Below are the code and all the weights of a small trained network. Each question names an input and a class and asks about switching units off, where a switched-off unit gives its printed mean instead of its output.

import numpy as np


def w(rows, s, z=0):
    codes = np.array(rows[::2]) - 128.0
    scale = np.full(codes.shape[1], s)
    scale[-1] = z or s
    return codes * scale


def f(y):
    return np.maximum(y, 0)


def log_softmax(a):
    a = a - a.max(-1, keepdims=True)
    return a - np.log(np.exp(a).sum(-1, keepdims=True))


def net(x, mask):
    res = np.array(x, float).reshape(1, 7) / 4 @ E
    y = f(res @ A[0][:, :-1].T + A[0][:, -1])
    res = res + np.where(mask, y, B[0][:, -1]) @ B[0][:, :-1]
    return log_softmax(res[-1] @ U[:, :-1].T + U[:, -1])


A, B = {}, {}
E = w([
[67,107,107,41,99,198],'x0',
[115,46,34,243,54,128],'x1',
[128,127,128,128,128,127],'x2',
[205,90,125,56,53,60],'x3',
[196,129,216,163,60,230],'x4',
[46,158,203,139,51,74],'x5',
[108,2,199,119,186,109],'x6',
],0.0072)
A[0] = w([
[225,54,94,19,45,92,23],'n0',
[121,107,139,100,77,225,118],'n1',
[164,126,216,174,58,168,49],'n2',
[122,91,96,181,117,149,46],'n3',
[102,107,100,164,100,110,57],'n4',
[123,29,180,154,175,74,60],'n5',
[90,81,55,126,73,165,84],'n6',
[122,191,50,124,115,158,109],'n7',
[113,186,93,104,75,123,120],'n8',
[206,105,172,164,104,226,64],'n9',
[145,192,156,59,149,147,35],'n10',
[10,116,58,80,125,60,60],'n11',
[18,144,157,112,62,129,99],'n12',
[37,140,206,132,30,49,30],'n13',
[68,26,151,81,122,159,133],'n14',
[123,158,170,177,125,65,96],'n15',
[220,150,154,243,171,46,65],'n16',
[194,109,27,106,208,183,45],'n17',
[41,169,127,229,240,240,10],'n18',
[220,81,47,55,157,199,70],'n19',
[144,171,160,45,203,122,59],'n20',
[125,76,52,161,69,148,3],'n21',
[56,96,69,25,71,213,82],'n22',
[120,130,47,133,203,43,40],'n23',
[115,79,88,187,108,104,73],'n24',
[203,129,136,122,97,60,107],'n25',
[176,123,98,143,180,181,51],'n26',
[153,186,71,134,101,134,88],'n27',
[146,205,78,136,73,130,80],'n28',
[210,81,116,141,203,142,118],'n29',
],0.012,0.0037)
B[0] = w([
[54,26,79,95,116,17,222],'n0',
[184,161,88,155,198,110,193],'n1',
[166,234,86,76,163,65,211],'n2',
[164,100,161,69,89,128,175],'n3',
[150,122,172,92,100,128,165],'n4',
[4,190,150,77,163,192,209],'n5',
[181,62,179,93,129,161,190],'n6',
[45,139,132,123,176,190,196],'n7',
[55,133,144,122,168,164,181],'n8',
[162,251,108,60,159,67,220],'n9',
[164,54,199,64,119,150,189],'n10',
[198,231,81,106,180,52,207],'n11',
[148,129,145,215,39,131,187],'n12',
[123,184,176,218,13,133,205],'n13',
[36,144,130,127,198,207,196],'n14',
[152,90,115,186,106,178,176],'n15',
[202,22,73,226,210,221,230],'n16',
[147,194,168,219,62,125,223],'n17',
[49,11,72,87,90,9,254],'n18',
[120,168,160,213,31,133,223],'n19',
[214,76,180,53,88,168,209],'n20',
[181,83,193,60,82,143,193],'n21',
[195,55,41,224,218,189,204],'n22',
[182,244,84,82,159,63,213],'n23',
[163,91,199,82,107,148,192],'n24',
[90,53,80,127,146,82,187],'n25',
[133,156,149,196,93,132,181],'n26',
[49,163,138,100,150,158,186],'n27',
[33,173,159,84,162,150,196],'n28',
[91,181,142,169,100,170,208],'n29',
],0.021,0.011)
U = w([
[101,150,158,212,54,163,180],'0',
[174,191,94,82,191,108,57],'1',
[44,23,81,114,112,74,91],'2',
[176,65,223,42,125,216,98],'3',
[142,72,80,187,209,228,254],'4',
[2,144,162,94,196,244,69],'5',
],0.008,0.0088)

Each question gives the input, the list of numbers given to net, and the class t.
The units are the neurons (one row each of A and B). Each row of codes is followed by its name. A weight is (code - 128) times the scale printed after its matrix; where a second scale follows, it is the last column's (A, B and U).
mask holds one flag per neuron, in row order. A switched-off neuron (its flag False) gives its mean, the last column of its row in B, instead of its output. The means were averaged over made-up inputs and are rounded, as every weight is.
A unit's drop is (log p(t) with every unit on - log p(t) with that unit switched off) / (log p(t) with every unit on - log p(t) with every unit switched off).
The circuit of an input: a set's keep is (log p(t) with only the set's units on - log p(t) with every unit switched off) / (log p(t) with every unit on - log p(t) with every unit switched off). Starting from the 12 units with the biggest drops (on a tie, the unit counted first), units are removed one at a time, each time the one whose removal leaves the highest keep (on an exact tie, the one counted first), for as long as the keep stays at least 0.8.
circuit, biggest first: the units of the circuit, biggest drop first
unit that matters most: the unit with the biggest drop
top k neurons: the k neurons with the biggest drops, biggest first
drop of u: that unit's drop, to one decimal
input [3,-5,-2,-2,5,6,3], class 0: unit that matters most : n13
input [-8,4,4,-7,-8,-8,-8], class 0: top 2 neurons : n17; n26
input [7,-6,5,6,2,6,6], class 4: top 2 neurons : n22; n18
input [-3,-5,1,7,0,0,-6], class 2: top 2 neurons : n0; n25
input [-3,-3,5,-6,1,5,3], class 2: top 3 neurons : n18; n17; n19
input [-3,6,8,-6,3,0,6], class 2: top 2 neurons : n18; n20
input [-8,6,-8,-2,2,1,5], class 4: top 3 neurons : n16; n20; n10
input [-7,6,-6,-5,-7,7,7], class 0: top 3 neurons : n13; n15; n9
input [5,-7,-5,8,7,2,-2], class 2: top 4 neurons : n0; n23; n11; n25
input [3,-8,-6,-7,7,4,-2], class 3: top 2 neurons : n10; n20
input [7,4,0,-4,0,1,-6], class 4: top 2 neurons : n22; n5
input [-3,-5,-8,-6,-6,-8,0], class 0: drop of n17 : 0.5
input [-2,-2,4,6,1,2,4], class 2: drop of n0 : 0.4
input [6,-2,-3,-4,-2,-2,-6], class 4: drop of n22 : 4.6
input [-1,-8,7,6,7,7,-6], class 3: circuit, biggest first : n10
